(in the rows, 128 means zero)
Two labels a row
[112 125 123 138  87 162 162 161  65  97 137 136 152  94 138 111 161  93
 161 108 139 121 138 174 115 150 155 103 100 133 136 151 117 173 128 114
 141 114 183 111 140 115 105 144  91 132 160 153 134 132 134 168 164 146
 133 148 136 134 141  99 165  93 150 153 116 132 115 112 107 114 110 122
  77  82 103  96 174 152 122 146  93 166 175 144 131 142 143 118 154 127
 109 137 129 160 133  96  97 130 144 137 174 127 136 127 100 143 177 124
 141 156 134 126 113 139 123 135 143 157 175 153 135 115 197 158  98 141
 137 119 139 118 112 124 152 133 133 110 122  96  65 115 134 122 141 160
  88 152 100 130 128 147 112 162 134 171 102 117  76 152 142 111 167  85
 135 123 163 110 130 128 114 126 123 118 119 115 134 126 135 152 130 132
 128 123 134 120 143 102 133 118 143 123  97 103 119 171 136 187 115 152
 153 136 162 144  99 132 163 111 128 140 154 150 134 156 125 126 155 132
 124 148 132 140 154 138 161 162 137  97 134 109 110 119 133] -> sl, <19>
[141 132 123 113  76 138 156 132  79 117 131 135 124 144 136 121 149 112
 185 113 142 120 142 147 126 134 150 109 121 127 126 162 116 160 101 111
 146 131 161 110 117 105 114 130  94 118 127 153 154 135 117 176 141 137
 120 148 134 146 131 126 123 115 155 150 102 154 120 107 113 129 127 130
 109 101 115  89 151 160 129 147 114 120 171 116 134 136 129 128 139 127
 148 131 132 154 132 118 108 123 122 146 122 128 147 141 126 133 145 147
 145 164 134 117 121 116 119 132 131 144 174 145 135 109 150 143 100 119
 127 130 135 146 114 144 157 118 115 106 111 108  91 128 139 131 128 151
 104 144 105 126 117 132 131 129 131 187 132 141 103 125 143 117 157  95
 135 109 140 108 128 123 127 140 109 115 119 129 118 137 137 125 143 154
 125 133 139 121 155 110 122 136 115 123 130 115 140 167 101 131 104 137
 142 126 126 143 128 123 165 121 125 119 135 160 125 156 123 134 159 133
 124 155 129 123 141 116 158 125 143 121 138 116 115 127 115] -> sl, <26>
[123 121 123  97  37 180 149 158  66 123 120 127 158 101 153 121 182 114
 224 110 139  66 163 156 144 134 138  69  85 113 109 155 129 180 134  95
  99 114 189 102 148  99 114 140  75 129 136 157 116 139 135 152 184 143
 126 176 110 159 138 102 141  98 202 147 140 150 107 138 117  86 118 140
  97  73 145  89 176 181 123 161  84 124 163 100 141 169 149 129 174 138
 116 141 128 209 114 121  55 128 135 127 152 164 140 154 101 130 183 140
 143 148 142 139  99  98 109 140  91 176 141 156 136 156 213 149 105  98
 173 125 149 124 122 118 148 123  71  84 121 117  72 119 138 109 129 153
  83 156  43 202 144 138 128 176 144 197 117 118  81 143 153 102 177  88
 125 120 144 121 117 127 150  95 152 128 122 109 120 123 123 157 136 114
 119 132 120 126 148  84 114  95 132 104 110 115 110 188 171 183 118 161
 169 130 154 149 116 124 165  99 140 116 146 154 128 180 128  99 185 142
 117 117 108 142 146 106 163 138 137 115 134 116 145 107 138] -> sl, <26>
[131 112 127 118  94 133 101 147  97 124 137 121 178  98 143 122 168  89
 180  87 151 123 133 179 142 154 157  67 109 117 109 157 130 156 141 104
 150 115 129 103 156 121 132 134 115 125 130 198 127 144 103 189 131 154
 121 106 100 152 117 109 156 126 136  89 120 112  98 133 129  90 129 168
 111 134 112 109 164 166 126 138 109  98 175 123 111 159 138 139 159 153
 142 119 117 237 119 136  78 113 132 135 112 117 121 144 107 142 144 173
 103 152 139 129 122 117 135 127 109 132  77 131 155 201 136 136 131 111
 114 130 113 123 140 170 124  98 114  63 171 116  71 133 129 108 153 162
  94 113  82 166 146 169  95 137 141 191 106 124 122 159 140  72 174  78
 189 133 134 136 113 139 139 109 124 113 122 133 132 102 106 140 111  96
 103 142 139 141 128 133 122 123 131  97 118  97 135 150 118 157 147 124
 138 128 178 148 105 102 146  57 142 130 144 109 120 157 119 113 131 124
  87 117 134 114 108 127 164 122 140 106 142 131 101 122 142] -> rd, <29>
[131 136 130 134  72 145  94 140 121 142 124 133 141 121 131 107 143 136
 170 106 163  96 140 157 130 148 134 102 114 140 107 135 119 189 135 125
 132 112 125 130 139 136 125 117 105 133 100 134 137 142 130 177 127 144
 113 150 103 135 128 124 156 130 159 126 144 117 109 121 143  78 121 152
 124 116 118 113 159 158 121 101 129 128 170 103 128 139 137 119 160 111
 126 138  97 172 127 117  96 112 126 147 128 149 131 137 117 127 139 152
 126 144 146 129 116 128 121 124 131 146 112 132 139 168 159 107 136 116
 149 130 114 130 120 140 132 113 110 103 135 119  94 121 180 132 146 128
 113 146 105 162 154 164  97 148 147 198 120 119  98 130 144  88 161 104
 159 122 131 131 126 124 123 125 113 135 136 109 143 132 127 136 113 119
 117 145 127 121 143 120 117 140 128 112 111 114 143 140 130 185 120 135
 132 130 150 147 139 134 129 125 126 127 107 120 138 146 100 108 142 130
 131 135 131 133 121 142 138 130 136 105 137 125 108 113 131] -> rd, <26>
[129 128 118 121  96 155 169 137  84 105 144 141 125 123 151 121 144 121
 172  95 142 125 133 146 123 125 148  95  97 127 138 174 108 165 135 110
 159 130 163 118 138 105 122 137 115 134 150 142 151 116 133 147 159 147
 113 166 120 143 123 112 145 110 143 183 121 151 116 134 113 161 140 126
 104  88 107  83 157 159 123 143  87 147 177 140 130 135 131 129 148 133
 118 125 133 147 104 128  89 129 133 150 140 123 149 126 168 117 152 166
 149 158 123 112 111 117 107 112 116 155 158 131 151 139 119 162 110 138
 142 113 147 142 110 135 143  91 134  90 124 120  76 131 128 114 128 145
  92 146 109 121 112 120 135 144 139 170 128 104 136 157 133 108 174 100
 149 133 149 104 130 131 132 124 120 112 127 115 129 125 128 139 124 145
 136 122 141 129 148  82 137 113 133 130 113 117 141 170 131  93 106 151
 140 137 142 134 107 136 137 104 133 136 144 145 140 140 132 119 158 123
 105 155 134 123 132 105 162 113 137 116 127 137 111 162 145] -> sl, <19>
[129 140 127 104  79 165 131 156 112 117 130 134 108 114 144 121 160 115
 186 122 164 120 161 158 106 125 140  89 117 118 110 151 116 165 110 125
 123 141 160 123 133 119 116 161  89 131 137 134 139 114 139 148 155 161
 102 168 124 142 134 134 106 121 161 154 127 141 125 135 139 114 116 135
 112  99 114 134 161 170 119 161 100 155 181 119 143 142 172 133 170 113
 124 131 129 151 138 116  79 116 142 126 115 129 169 155 104 143 145 119
 145 153 138 115 116 129 116 124 128 140 174 157 125 125 166 139 109 111
 135 140 150 135 127 130 140 122 143 144  89 117  71 111 133 133 127 166
 103 157 109 117 143 127 126 147 134 187 126 117 114 138 147 118 176 108
 140  97 147 126 123 137 134 131 113 135 112 112 135 145 143 143 149 135
 133 128 127 125 169  74 127 151 138 118 109 101 130 165 135 144 117 169
 146  63 142 115 114 111 153 127 129 111 145 150 135 181 122 126 163 139
 125 140 128 123 126 121 142 117 132 112 130 130 122 116 124] -> sl, <26>
[130  92 115 123  74 151  93 150  95 139 113 136 180 113 122 134 172 100
 181 117 137 118 145 156 132 155 149  85 109 129 105 152 107 156 113 111
 137 121 147 127 118 131 140 114  88 123 115 164 127 154 107 201 120 145
 118 123 104 157 103 124 134 136 143 127 130 103 104 123 142  69 120 154
  97 113 130 113 177 161 117 114 143 121 197 125 123 147 145 121 189 142
 141 125 117 216 129 133  75 114 137 134 112 142 111 156 120 158 147 152
 128 142 145 139 115 129 142 137 166 130  93 116 136 182 178 140 134 123
 131 121 132 115 155 140 146 112 107  94 151 121 145 120 123 120 135 151
 120 126  88 161 144 167 119 159 143 190 114 134 115 123 147  78 158  88
 179 119 139 137 123 193 131 122 138 106 132 119 118 128 129 145 105 108
 112 157 119 127 127 115 102 138 113 118 118 113 134 148 142 177 111 132
 122 113 176 163 136 111 134 107 121 118 133 106 120 142 126 120 135 142
 131 113 139 126 110 132 145 124 129  92 151 137 102 139 118] -> rd, <29>
[131 140 124 130 101 167 162 118  91  58 141 132 138 126 150 117 148 100
 161 115 122 123 122 149 130 130 152  92 102 127 139 156  99 156 131  98
 157 138 143 112 163  95 111 135 118 124 150 126 138 132 129 161 157 142
 121 142 120 112 105 130 128 137 150 125 113 134 117 132 107 130 119 144
  92  97 124 112 150 143 109 132 106 123 166 129 115 144 126 128 152 127
 103  95 146 167 104 140  69 132 132 116 136 146 146 147 118  98 163 160
 138 132 132 124 126 120 114 131 124 159 100 127 126 134 134 114  97 113
 134 135 139 122 113 127 156 140 153 106 157 132  76 133 134 119 137 150
 105 139 131 138 124 142 144  63 131 163 119 104 121 151 139 101 147 102
 161 102 141 107 126 129 121 116 136 113 119 115 129 119 125 170 134 120
 115 133 134 130 127  83 131 104 117 129 133  99 152 165 133  92 134 147
 131 115 153 142 132 116 148 115 125 149 150 137 137 129 124 117 153 150
 107 146 141 106 132 116 149 116 122 104 148 115 116 127 141] -> sl, <29>
[128 124 124 121 126 164 160  96 102 110 131 134 145 136 145 124 137  97
 150 116 133 140 111 144 126 130 155 116  91 136 134 157 115 180 117  97
 157 141 149 119 120  94 127 141 118 125 162 162 122 123 132 147 152 123
 131 137 112 132  97 125 134 113 156 153 103 143 133 132 118 142 120 127
  88 108 118 124 161 129 133 125 121 145 173 121 118 150 130 118 137 127
 119 127 144 157 115 147  84 125 157 128 113 125 137 143 132 113 141 156
 133 125 134 122 122 135 120 133 134 144 121 115 121 150 143 140 113 137
 135 116 147 120 131 107 144 119 141 111 153 126 117 162 123 115 133 156
 104 131 135 136 115 129 139 145 147 193  96 113 134 160 123 117 119 123
 117 129 153 110 120 127 138 125 133 124 128 133 138 119 128 145 119 129
 122 129 128 134 104  89 127 127 126 160 134 123 152 145 125 104 126 133
 111 111 149 153 121 130 140 111 122 130 137 137 129 107 144 130 151 122
 120 136 128 125 117 108 122 109 134 110 136 132 110 178 144] -> sl, <29>
[123 130 130 139  85 164 172 128  94  97 119 153 123 129 155 115 112  88
 176 118 146 132 131 138 111 127 133 103 132 130 141 150 100 173 155 111
 138 123 173 109 128 123 123 149 131 100 156 141 144 112 130 126 148 128
 111 158 108 130 114 113 122 118 137 161 110 137 115 128 121 138 119 129
 101  97 111  93 160 136 133 141  83 159 148 132 135 128 125 132 135 123
 103 125 144 142 125 137  88 124 141 117 131 131 147 136 121 148 134 141
 158 137  74 110 127 133 117 137 146 137 172 151 126 119 121 133 118 136
 114 114 149 126 130 118 152 132 139 110  90 107  95 136 113 115 146 178
  91 158 123 120 122 117 118 149 130 141 113 119 116 148 155  88 139 110
 118 127 140 122 137 132 132 124 124 102 252 132 124 132 138 121 137 157
 112 108 136 144 130  66 129 122 127 123 120 126 145 168 134 119 106 151
 124 128 128 146 130 139 154 134 124 125 149 144 126 154 122 120 137 135
 107 127 130 105 132 104 155 111 119 111 121 128 132 141 124] -> sl, <19>
[128 130 116 107 131 157 188 121  86  83 151 136 138 132 138 118 129  90
 140 119 140 121 105 131 120 128 134 115  88 139 143 161  84 170 156 108
 159 123 138 110 125  79 134 134 126 119 169 152 139 138 141 169 154 126
 129 133 119 128 119 125 131 105 130 150 112 130 123 134 119 141 111  88
  96 120 117 115 153 152 124 129 119 162 167 125 118 140 127 138 121 143
 114 114 154 130 111 130 106 137 139 132 157 123 151 150 142 101 137 143
 167 134 131 127 131 131 129 144 147 161 153 113 118 110 148 157  97 137
 142 148 161 139 119 114 147 118 141 125 124 112 100 133 117 106 132 148
 122 144 144 121 112  96 132 140 147 168 101 112 124 153 123 121 131 141
 173 121 141 105 127 119 118 121 126 104 122 115 138 130 129 139 121 134
 128 102 129 135 121  95 155 104 132 149 138 110 157 153 125  97 137 139
 134 112 136 132 121 135 138 114 125 148 151 137 140 113 116 125 140 109
 117 161 139 135 125 111 143 120 118 112 132 115  98 134 151] -> sl, <29>
[123 160 127 118  95 161 164 131 111 102 139 130 139 115 132 109 155  99
 183 119 133 118 137 146 145 132 127  86  81 120 119 142  94 184 155 110
 139 113 157 115 132 102 120 134 110 118 158 136 111 136 134 139 144 163
 142 165 107 136 123 128 145 100 168 153 127 113 116 142 111 107 105 132
 113  96 135 110 161 165 121 137  90 135 161 116 140 153 131 134 177 130
 103 139 135 171 112 133  83 132 132 128 155 146 148 155 119 143 157 136
 140 138 125 117 116 135 112 134 119 165 146 124 126 141 172 138  97 110
 110 106 180 123 123  75 155 105 142 116 115 116  93 127 129 119 111 165
  95 143 110 128 140 123 122 153 136 192  96 116 118 148 137 115 147 118
 113 133 136 128 128 119 121 119 143 131 120 108 131 124 122 148 126 104
 115 124 109 134 134  99 134 109 145 110 113 102 138 160 130 168 134 147
 152 154 138 134 124 115 156 122 123 151 136 120 120 135 128 115 135 128
 117 135 124 136 129 115 161 133 130 113 133 122 124 138 146] -> sl, <29>
[119 126 126 139  66 175 159 146  75  90 122 138 143 120 148 120 148  93
 166 118 145 130 122 162 113 151 175  94 107 136 136 152 113 176 126 120
 134 185 186 117 139 143 102 133 110 130 145 162 129 134 127 170 168 171
 126 147 115 155 145 100 150 111 149 154 109 128 115  99 110  88 111 125
 101  48 100  84 192 138 119 154  98 152 185 129  72 152 151 122 155 109
  99 135 123 184 129 127  72 131 141 140 138 134 132 150 118 141 144 143
 142 180 131 144 122 136 129 125 133 139 157 155 140 105 151 105 119 126
 133 113 141 126 120 124 141 156 140  99 134  91  88 125  80 130 145 164
 101 167  99 145 128 141 111 156 133 165 100 112  65 156 145 117 164  94
 114 126 159 118 142 124 132 123 123 119 126 124 129 122 145 125 131 146
 144 129 109 118 132 106 127 132 145 121 109 112 123 165 139 176 111 160
 152 122 133 141 106 134 161 106 116 127 158 143 167 179 123 110 144 128
 110 141 123 128 143 114 156 114 139  92 129 131 116 124 134] -> sl, <26>
[129 136 118 122  46 173 154 132 101 117 120 132 118 121 155 105 132 122
 188 130  96 126 115 131 136 122 172 109 109 146 127 150 106 149 123 124
 139 121 163 128 135 121 115 105 122 126 142 128 148 106 142 134 154 144
 105 157 116 138 133 125 118 112 151 158 109 158 124 129 112 134 135 128
 111  97 120 108 152 150 132 154  95 150 150 123 163 140 132 126 152 121
 110 112 151 154 132 107  98 128 144 130 151 134 157 142 108 128 157 141
 142 147 125 117 114 121 125 132 129 151 164 136 141 122 154  95 114 147
 112 125 134 127 107 110 141 120 166 127  96 118 105 123 138 124 129 159
 112 158 109 112 141 137 128 162 139 156 120 114 136 134 133 138 160 122
 124 120 147 117 130 131 132 121 115 129 123 130 121 131 139 143 161 141
 133 127 120 124 144 103 136 123 134 125 113 114 128 164 140 126 120 143
 149 144 130 135 127 123 152 125 113 122 144 147 121 159 107 128 157 140
 126 151 127 129 143 108 147 137 132 131 135 132 131 116 126] -> sl, <26>
[124 121 124 118  85 153 160 126  84  89 138 148 137 104 144 114 153  92
 174 113 131 116 119 160 149 158 145 103  92 125 129 159 115 162  98 108
 138 113 169 116 127 105 113 127 105 112 149 158 124 123 138 156 164 167
 122 168 132 139 109 119 136 105 140 155 112 125 119 157 133 127 106 123
 100  87 127 104 164 161 117 156 129 142 177  95 142 143 133 117 169 130
 112 126 120 156 112 124  76 127 134 129 147 138 128 146 114 137 159 148
 149 151 143 126 115 129 120 123 150 152 166 140 119 111 186 137 105 115
 137 121 150 124 121 131 143 105 147 108 134 121  80 125 125 124 132 165
 111 162 120 135 128 140 131 165 127 185 117 119 127 149 131 110 147 108
 128 117 138  98 129 125 128 117 124 121 115 128 122 112 132 155 127 126
 138 124 129 135 136  96 138 107 144 137 120 109 140 172 133 132 110 148
 145 137 133 144 117 130 160 124 128 135 161 140 142 147 122 126 139 131
 125 146 129 130 137 109 157 129 122 111 130 117 118 133 133] -> sl, <19>
